Here is a tiny trained network, its code and every weight. The questions are about switching its units off for an input and a target symbol, where a switched-off unit gives its printed mean instead of its output.

import numpy as np


def w(rows, s, z=0):
    codes = np.array(rows[::2]) - 128.0
    scale = np.full(codes.shape[1], s)
    scale[-1] = z or s
    return codes * scale


def f(y):
    return y / 2 * (1 + np.tanh(0.7978845608 * (y + 0.044715 * y**3)))


def softmax(a):
    e = np.exp(a - a.max(-1, keepdims=True))
    return e / e.sum(-1, keepdims=True)


def log_softmax(a):
    a = a - a.max(-1, keepdims=True)
    return a - np.log(np.exp(a).sum(-1, keepdims=True))


def net(x, mask):
    ids = ['ΔΠΣΨαγεθλμτ'.index(c) for c in x.split()]
    T = len(ids)
    res = E[ids] + P[:T]
    r = res
    for j in range(2):
        rows = slice(2 * j, 2 * j + 2)
        q, k, v = (r @ M[0][rows].T for M in (Q, K, V))
        z = softmax(np.where(np.tri(T) > 0, q @ k.T / 2**0.5, -1e9)) @ v
        o = O[0][rows]
        res = res + np.where(mask[j], z, o[:, -1]) @ o[:, :-1]
    y = f(res @ A[0][:, :-1].T + A[0][:, -1])
    res = res + np.where(mask[2:10], y, B[0][:, -1]) @ B[0][:, :-1]
    return log_softmax(res[-1] @ U[:, :-1].T + U[:, -1])


Q, K, V, O, A, B = {}, {}, {}, {}, {}, {}
E = w([
[196,100,93,106],'Δ',
[206,47,102,219],'Π',
[138,23,69,166],'Σ',
[180,221,67,78],'Ψ',
[180,96,106,135],'α',
[154,139,139,98],'γ',
[102,71,150,175],'ε',
[227,10,236,39],'θ',
[145,194,164,238],'λ',
[120,138,37,16],'μ',
[122,28,107,128],'τ',
],0.013)
P = w([
[122,128,131,103],'0',
[128,131,9,147],'1',
[148,83,24,101],'2',
[131,149,204,59],'3',
[119,166,158,115],'4',
[71,73,46,142],'5',
[105,91,124,95],'6',
],0.012)
Q[0] = w([
[159,95,79,89],'head 1',
[99,80,199,225],'head 1',
[69,82,91,135],'head 2',
[154,123,246,85],'head 2',
],0.013)
K[0] = w([
[101,116,254,60],'head 1',
[127,132,147,154],'head 1',
[159,158,154,104],'head 2',
[101,168,18,184],'head 2',
],0.0079)
V[0] = w([
[90,196,76,144],'head 1',
[10,110,154,107],'head 1',
[160,201,156,137],'head 2',
[154,118,140,247],'head 2',
],0.016)
O[0] = w([
[131,157,79,43,96],'head 1',
[129,203,135,154,2],'head 1',
[190,97,154,3,103],'head 2',
[74,69,125,105,182],'head 2',
],0.014,0.0096)
A[0] = w([
[101,78,95,157,193],'neuron 1',
[113,164,19,145,136],'neuron 2',
[188,174,102,116,253],'neuron 3',
[160,195,213,8,168],'neuron 4',
[93,70,193,197,178],'neuron 5',
[111,118,194,128,220],'neuron 6',
[134,129,161,178,136],'neuron 7',
[130,73,169,49,56],'neuron 8',
],0.013,0.0027)
B[0] = w([
[93,154,107,101,233],'neuron 1',
[89,105,217,119,159],'neuron 2',
[189,197,202,154,149],'neuron 3',
[114,75,115,163,159],'neuron 4',
[130,131,166,60,251],'neuron 5',
[255,117,37,158,148],'neuron 6',
[119,212,23,148,157],'neuron 7',
[117,173,7,158,186],'neuron 8',
],0.0091,0.02)
U = w([
[127,118,142,152,3],'Δ',
[116,167,35,120,40],'Π',
[55,189,117,169,106],'Σ',
[127,183,143,159,171],'Ψ',
[177,103,148,158,237],'α',
[116,133,134,97,190],'γ',
[59,136,132,2,157],'ε',
[220,162,87,37,143],'θ',
[73,182,124,122,160],'λ',
[23,181,139,125,83],'μ',
[140,125,135,111,106],'τ',
],0.0095,0.0049)

Each question gives the input, a string of symbols that net reads in full, and the target symbol t.
The units are the heads (2 rows each of Q, K, V and O) and the neurons (one row each of A and B). Each row of codes is followed by its name. A weight is (code - 128) times the scale printed after its matrix; where a second scale follows, it is the last column's (O, A, B and U).
mask holds one flag per unit, heads first, then neurons. A switched-off unit (its flag False) gives its mean, the last column of its rows in O or B, instead of its output. The means were averaged over made-up inputs and are rounded, as every weight is.
A unit's drop is (log p(t) with every unit on - log p(t) with that unit switched off) / (log p(t) with every unit on - log p(t) with every unit switched off).
The circuit of an input: a set's keep is (log p(t) with only the set's units on - log p(t) with every unit switched off) / (log p(t) with every unit on - log p(t) with every unit switched off). Starting from all 10 units, units are removed one at a time, each time the one whose removal leaves the highest keep (on an exact tie, the one counted first), for as long as the keep stays at least 0.8.
circuit, biggest first: the units of the circuit, biggest drop first
most important unit: the unit with the biggest drop
k most important neurons: the k neurons with the biggest drops, biggest first
heads that matter: for each layer, one digit per head in row order, 1 if its drop is at least 0.15 and else 0, layers parted by /
input τ Δ α γ Π Ψ, target α: most important unit : head 2
input Π Σ α, target ε: heads that matter : 01
input μ Σ μ Ψ, target μ: circuit, biggest first : head 2; neuron 2
input Π Σ Π μ Ψ Π, target Ψ: 3 most important neurons : neuron 3; neuron 5; neuron 6
input Π Π Π Π λ, target ε: circuit, biggest first : head 2; neuron 5; head 1
input Π Π Ψ, target ε: circuit, biggest first : neuron 2; head 1
input Π λ Π α, target Π: circuit, biggest first : neuron 8; head 2
input Π Σ Ψ γ Π Π, target α: circuit, biggest first : head 2; neuron 8; neuron 5; head 1
input τ γ Ψ γ Ψ α, target α: 3 most important neurons : neuron 5; neuron 1; neuron 8
input τ Π Σ, target Σ: circuit, biggest first : head 2; head 1
input γ Π μ τ Ψ, target Ψ: circuit, biggest first : head 2; neuron 3; neuron 5; neuron 1
input Σ Π Π, target μ: circuit, biggest first : head 2; neuron 2; neuron 1
input τ Σ γ, target Σ: circuit, biggest first : head 2; head 1
input Π λ Ψ Δ, target Π: circuit, biggest first : neuron 8; head 2; neuron 5
input Π ε Π Ψ Π α, target θ: circuit, biggest first : head 2
input λ γ Ψ λ, target α: 3 most important neurons : neuron 4; neuron 1; neuron 5
input λ Π Ψ, target Π: 3 most important neurons : neuron 8; neuron 5; neuron 4
input Π Δ Π Ψ θ, target θ: 3 most important neurons : neuron 6; neuron 5; neuron 7
input Π τ Π, target ε: 2 most important neurons : neuron 5; neuron 1
input Ψ λ λ, target θ: most important neuron : neuron 3
input λ Π λ Π λ λ, target ε: 2 most important neurons : neuron 7; neuron 6
input Σ Δ γ λ Π ε, target Π: 3 most important neurons : neuron 8; neuron 5; neuron 2
